Here is a tiny trained network, its code and every weight. The questions are about switching its units off for an input and a class, where a switched-off unit gives its printed mean instead of its output.

import numpy as np


def w(rows, s, z=0):
    codes = np.array(rows[::2]) - 128.0
    scale = np.full(codes.shape[1], s)
    scale[-1] = z or s
    return codes * scale


def f(y):
    return y / 2 * (1 + np.tanh(0.7978845608 * (y + 0.044715 * y**3)))


def log_softmax(a):
    a = a - a.max(-1, keepdims=True)
    return a - np.log(np.exp(a).sum(-1, keepdims=True))


def net(x, mask):
    res = np.array(x, float).reshape(1, 7) / 4 @ E
    y = f(res @ A[0][:, :-1].T + A[0][:, -1])
    res = res + np.where(mask, y, B[0][:, -1]) @ B[0][:, :-1]
    return log_softmax(res[-1] @ U[:, :-1].T + U[:, -1])


A, B = {}, {}
E = w([
[98,187,72,82,38,143,103,134,43,77,24,139],'x0',
[157,146,138,165,179,196,84,185,117,180,53,63],'x1',
[194,60,46,58,36,190,152,185,182,80,86,33],'x2',
[105,115,46,153,144,202,221,14,61,171,144,186],'x3',
[51,223,136,71,198,223,108,155,115,208,110,50],'x4',
[29,2,215,30,46,203,171,209,133,208,165,184],'x5',
[168,94,104,173,13,220,16,81,148,126,119,128],'x6',
],0.0072)
A[0] = w([
[105,107,153,109,193,190,120,178,176,212,109,64,232],'neuron 0',
[104,112,139,182,60,173,31,89,69,161,72,192,152],'neuron 1',
[181,10,119,110,2,174,97,152,212,103,123,90,204],'neuron 2',
[196,143,131,170,154,74,93,128,170,110,150,120,81],'neuron 3',
[93,118,164,91,176,198,133,206,150,191,134,66,151],'neuron 4',
[154,113,47,183,130,183,178,8,119,149,172,176,136],'neuron 5',
[91,94,159,125,103,166,173,104,62,171,126,171,37],'neuron 6',
[100,153,124,96,146,106,125,188,118,100,96,105,101],'neuron 7',
[172,82,87,173,169,153,187,35,118,141,146,140,94],'neuron 8',
[184,154,56,101,81,165,166,188,96,89,7,87,253],'neuron 9',
[243,137,121,233,170,76,75,100,181,74,119,102,225],'neuron 10',
[143,204,57,152,78,175,12,67,87,109,59,63,228],'neuron 11',
[98,71,177,120,149,86,200,165,141,132,177,171,96],'neuron 12',
],0.0085,0.0021)
B[0] = w([
[147,249,167,173,183,177,165,94,149,170,135,178,202],'neuron 0',
[83,135,174,109,82,76,112,195,193,60,150,169,196],'neuron 1',
[71,71,139,41,19,2,132,204,166,136,193,161,247],'neuron 2',
[148,178,177,146,128,117,51,167,135,94,66,125,180],'neuron 3',
[171,196,149,160,164,198,103,128,147,140,117,140,200],'neuron 4',
[96,116,104,135,177,120,136,35,55,43,104,187,216],'neuron 5',
[121,134,152,126,141,83,86,128,158,69,89,185,175],'neuron 6',
[97,106,86,125,151,122,100,85,96,101,95,149,152],'neuron 7',
[80,97,77,127,149,135,177,61,46,132,128,104,188],'neuron 8',
[144,79,86,124,114,58,8,97,84,81,58,56,222],'neuron 9',
[145,215,164,195,176,131,57,150,164,98,24,111,238],'neuron 10',
[195,114,124,202,170,218,124,168,154,162,143,34,238],'neuron 11',
[129,152,80,172,148,205,148,144,105,128,106,81,194],'neuron 12',
],0.0088,0.015)
U = w([
[86,112,104,113,143,122,237,17,58,113,159,197,84],'0',
[173,190,124,169,192,230,99,102,124,133,74,75,179],'1',
[105,65,134,42,31,115,159,224,196,145,255,148,72],'2',
[219,95,136,61,107,113,128,71,119,161,164,123,4],'3',
[117,20,82,92,87,62,100,126,89,94,92,61,197],'4',
[117,160,167,117,114,55,56,144,176,83,87,185,175],'5',
[149,148,146,178,135,151,154,186,186,128,177,101,155],'6',
[199,109,123,81,68,94,108,115,175,199,156,76,45],'7',
],0.0082,0.0037)

Each question gives the input, the list of numbers given to net, and the class t.
The units are the neurons (one row each of A and B). Each row of codes is followed by its name. A weight is (code - 128) times the scale printed after its matrix; where a second scale follows, it is the last column's (A, B and U).
mask holds one flag per neuron, in row order. A switched-off neuron (its flag False) gives its mean, the last column of its row in B, instead of its output. The means were averaged over made-up inputs and are rounded, as every weight is.
A unit's drop is (log p(t) with every unit on - log p(t) with that unit switched off) / (log p(t) with every unit on - log p(t) with every unit switched off).
The circuit of an input: a set's keep is (log p(t) with only the set's units on - log p(t) with every unit switched off) / (log p(t) with every unit on - log p(t) with every unit switched off). Starting from the 12 units with the biggest drops (on a tie, the unit counted first), units are removed one at a time, each time the one whose removal leaves the highest keep (on an exact tie, the one counted first), for as long as the keep stays at least 0.8.
circuit, biggest first: the units of the circuit, biggest drop first
most important unit: the unit with the biggest drop
k most important neurons: the k neurons with the biggest drops, biggest first
drop of u: that unit's drop, to one decimal
input [4,8,4,6,-6,-3,-3], class 4: most important unit : neuron 9
input [0,1,-1,3,-8,-6,-3], class 1: 2 most important neurons : neuron 2; neuron 10
input [-2,4,-5,-2,-6,6,-8], class 1: 3 most important neurons : neuron 2; neuron 12; neuron 1
input [-2,6,-6,-5,-8,-3,-3], class 1: 2 most important neurons : neuron 2; neuron 1
input [6,1,7,6,6,5,1], class 5: circuit, biggest first : neuron 6; neuron 2
input [-5,-3,8,6,-4,4,-3], class 2: 4 most important neurons : neuron 2; neuron 9; neuron 10; neuron 0
input [-5,3,-3,4,-6,0,-3], class 0: 2 most important neurons : neuron 11; neuron 8
input [6,-3,-8,-6,1,-3,7], class 6: 2 most important neurons : neuron 11; neuron 1
input [-6,1,-7,4,-4,8,-4], class 0: 2 most important neurons : neuron 10; neuron 11
input [0,7,3,7,-8,-3,-5], class 4: 2 most important neurons : neuron 0; neuron 9
input [7,-5,6,-6,2,8,-5], class 4: 2 most important neurons : neuron 9; neuron 7
input [5,-8,-8,5,-3,4,8], class 0: 2 most important neurons : neuron 5; neuron 10
input [-8,-7,-4,1,8,2,7], class 0: 3 most important neurons : neuron 10; neuron 11; neuron 3
input [-7,-3,7,-3,3,1,-7], class 1: most important unit : neuron 4
input [7,0,-7,8,7,7,-4], class 5: 3 most important neurons : neuron 6; neuron 11; neuron 1
input [-4,1,8,-7,-7,1,-2], class 2: 2 most important neurons : neuron 2; neuron 5
input [-6,1,4,4,0,7,-6], class 1: 2 most important neurons : neuron 12; neuron 4
input [0,-6,-1,3,8,-4,-7], class 0: drop of neuron 10 : 0.2
input [-2,4,6,5,-7,-1,5], class 4: drop of neuron 12 : 0.0
input [7,-1,-6,5,0,4,-8], class 0: circuit, biggest first : neuron 10
input [-3,-3,-8,0,-4,0,-6], class 1: drop of neuron 3 : 0.1
input [7,6,-7,-8,-3,4,6], class 2: drop of neuron 10 : 0.2
